Below is a small trained network, with its code and all its weights. Each question gives an input and a class and asks what happens when units are switched off, that is, made to give their printed mean instead of their output.

import numpy as np


def w(rows, s, z=0):
    codes = np.array(rows[::2]) - 128.0
    scale = np.full(codes.shape[1], s)
    scale[-1] = z or s
    return codes * scale


def f(y):
    return np.maximum(y, 0)


def log_softmax(a):
    a = a - a.max(-1, keepdims=True)
    return a - np.log(np.exp(a).sum(-1, keepdims=True))


def net(x, mask):
    res = np.array(x, float).reshape(1, 5) / 4 @ E
    y = f(res @ A[0][:, :-1].T + A[0][:, -1])
    res = res + np.where(mask, y, B[0][:, -1]) @ B[0][:, :-1]
    return log_softmax(res[-1] @ U[:, :-1].T + U[:, -1])


A, B = {}, {}
E = w([
[143,148,143,98],'x0',
[219,246,76,151],'x1',
[109,100,78,175],'x2',
[192,152,129,190],'x3',
[119,36,125,99],'x4',
],0.011)
A[0] = w([
[220,208,121,152,94],'n0',
[127,87,89,82,215],'n1',
[133,76,91,94,31],'n2',
[117,91,144,177,69],'n3',
[173,125,200,200,98],'n4',
[177,158,74,113,94],'n5',
[123,161,174,92,209],'n6',
[93,166,168,165,67],'n7',
[8,115,122,138,226],'n8',
[143,116,127,117,4],'n9',
[102,130,72,155,130],'n10',
[108,107,164,111,8],'n11',
[145,144,169,171,66],'n12',
[184,150,180,96,89],'n13',
[75,218,119,111,190],'n14',
[158,72,85,82,44],'n15',
[105,26,123,131,200],'n16',
[170,159,125,135,90],'n17',
[210,88,128,158,104],'n18',
[87,122,107,147,218],'n19',
[127,132,58,137,189],'n20',
[98,95,182,144,118],'n21',
[68,103,203,145,88],'n22',
[165,79,110,109,148],'n23',
[105,117,56,144,78],'n24',
[97,94,165,124,94],'n25',
[169,106,70,202,179],'n26',
[83,96,160,66,194],'n27',
[94,123,109,156,129],'n28',
],0.013,0.0039)
B[0] = w([
[133,159,77,115,253],'n0',
[162,178,133,108,179],'n1',
[157,153,162,120,157],'n2',
[120,169,103,110,153],'n3',
[58,138,160,46,168],'n4',
[134,189,83,129,187],'n5',
[222,83,109,103,175],'n6',
[156,113,163,190,146],'n7',
[172,155,121,75,213],'n8',
[156,54,173,96,128],'n9',
[197,151,166,76,154],'n10',
[153,131,81,134,153],'n11',
[127,151,96,90,151],'n12',
[162,78,107,131,170],'n13',
[186,128,102,146,195],'n14',
[151,135,178,152,155],'n15',
[194,200,90,132,226],'n16',
[146,119,123,103,176],'n17',
[80,189,72,51,164],'n18',
[159,163,123,85,164],'n19',
[219,132,122,129,166],'n20',
[157,165,56,128,176],'n21',
[155,185,70,105,187],'n22',
[143,255,152,165,159],'n23',
[148,47,204,52,150],'n24',
[160,135,81,137,174],'n25',
[189,132,125,53,189],'n26',
[183,190,62,111,208],'n27',
[182,93,137,69,148],'n28',
],0.0076,0.014)
U = w([
[158,123,70,129,113],'0',
[188,157,153,161,251],'1',
[171,101,112,99,243],'2',
[176,89,114,91,224],'3',
[112,103,60,66,198],'4',
[171,55,174,150,17],'5',
[61,152,192,234,4],'6',
[11,64,108,107,4],'7',
],0.012,0.0039)

Each question gives the input, the list of numbers given to net, and the class t.
The units are the neurons (one row each of A and B). Each row of codes is followed by its name. A weight is (code - 128) times the scale printed after its matrix; where a second scale follows, it is the last column's (A, B and U).
mask holds one flag per neuron, in row order. A switched-off neuron (its flag False) gives its mean, the last column of its row in B, instead of its output. The means were averaged over made-up inputs and are rounded, as every weight is.
A unit's drop is (log p(t) with every unit on - log p(t) with that unit switched off) / (log p(t) with every unit on - log p(t) with every unit switched off).
The circuit of an input: a set's keep is (log p(t) with only the set's units on - log p(t) with every unit switched off) / (log p(t) with every unit on - log p(t) with every unit switched off). Starting from the 12 units with the biggest drops (on a tie, the unit counted first), units are removed one at a time, each time the one whose removal leaves the highest keep (on an exact tie, the one counted first), for as long as the keep stays at least 0.8.
circuit, biggest first: the units of the circuit, biggest drop first
unit that matters most: the unit with the biggest drop
k most important neurons: the k neurons with the biggest drops, biggest first
drop of u: that unit's drop, to one decimal
input [-1,5,8,1,-6], class 3: circuit, biggest first	n26, n24, n16
input [-4,-8,-1,-2,2], class 0: unit that matters most	n16
input [-1,-7,-4,3,7], class 0: circuit, biggest first	n21, n27, n16
input [0,0,-6,8,5], class 4: 2 most important neurons	n18, n4
input [-4,-2,0,7,-1], class 4: 2 most important neurons	n4, n18
input [4,8,-2,7,-2], class 0: 2 most important neurons	n0, n5
input [-8,7,7,-3,5], class 2: 2 most important neurons	n24, n26
input [4,-8,2,-4,7], class 0: drop of n27	0.1
input [4,-7,7,0,8], class 1: drop of n1	0.1
input [5,4,-8,6,-3], class 3: drop of n13	0.2
input [2,8,-6,4,0], class 0: 2 most important neurons	n0, n5
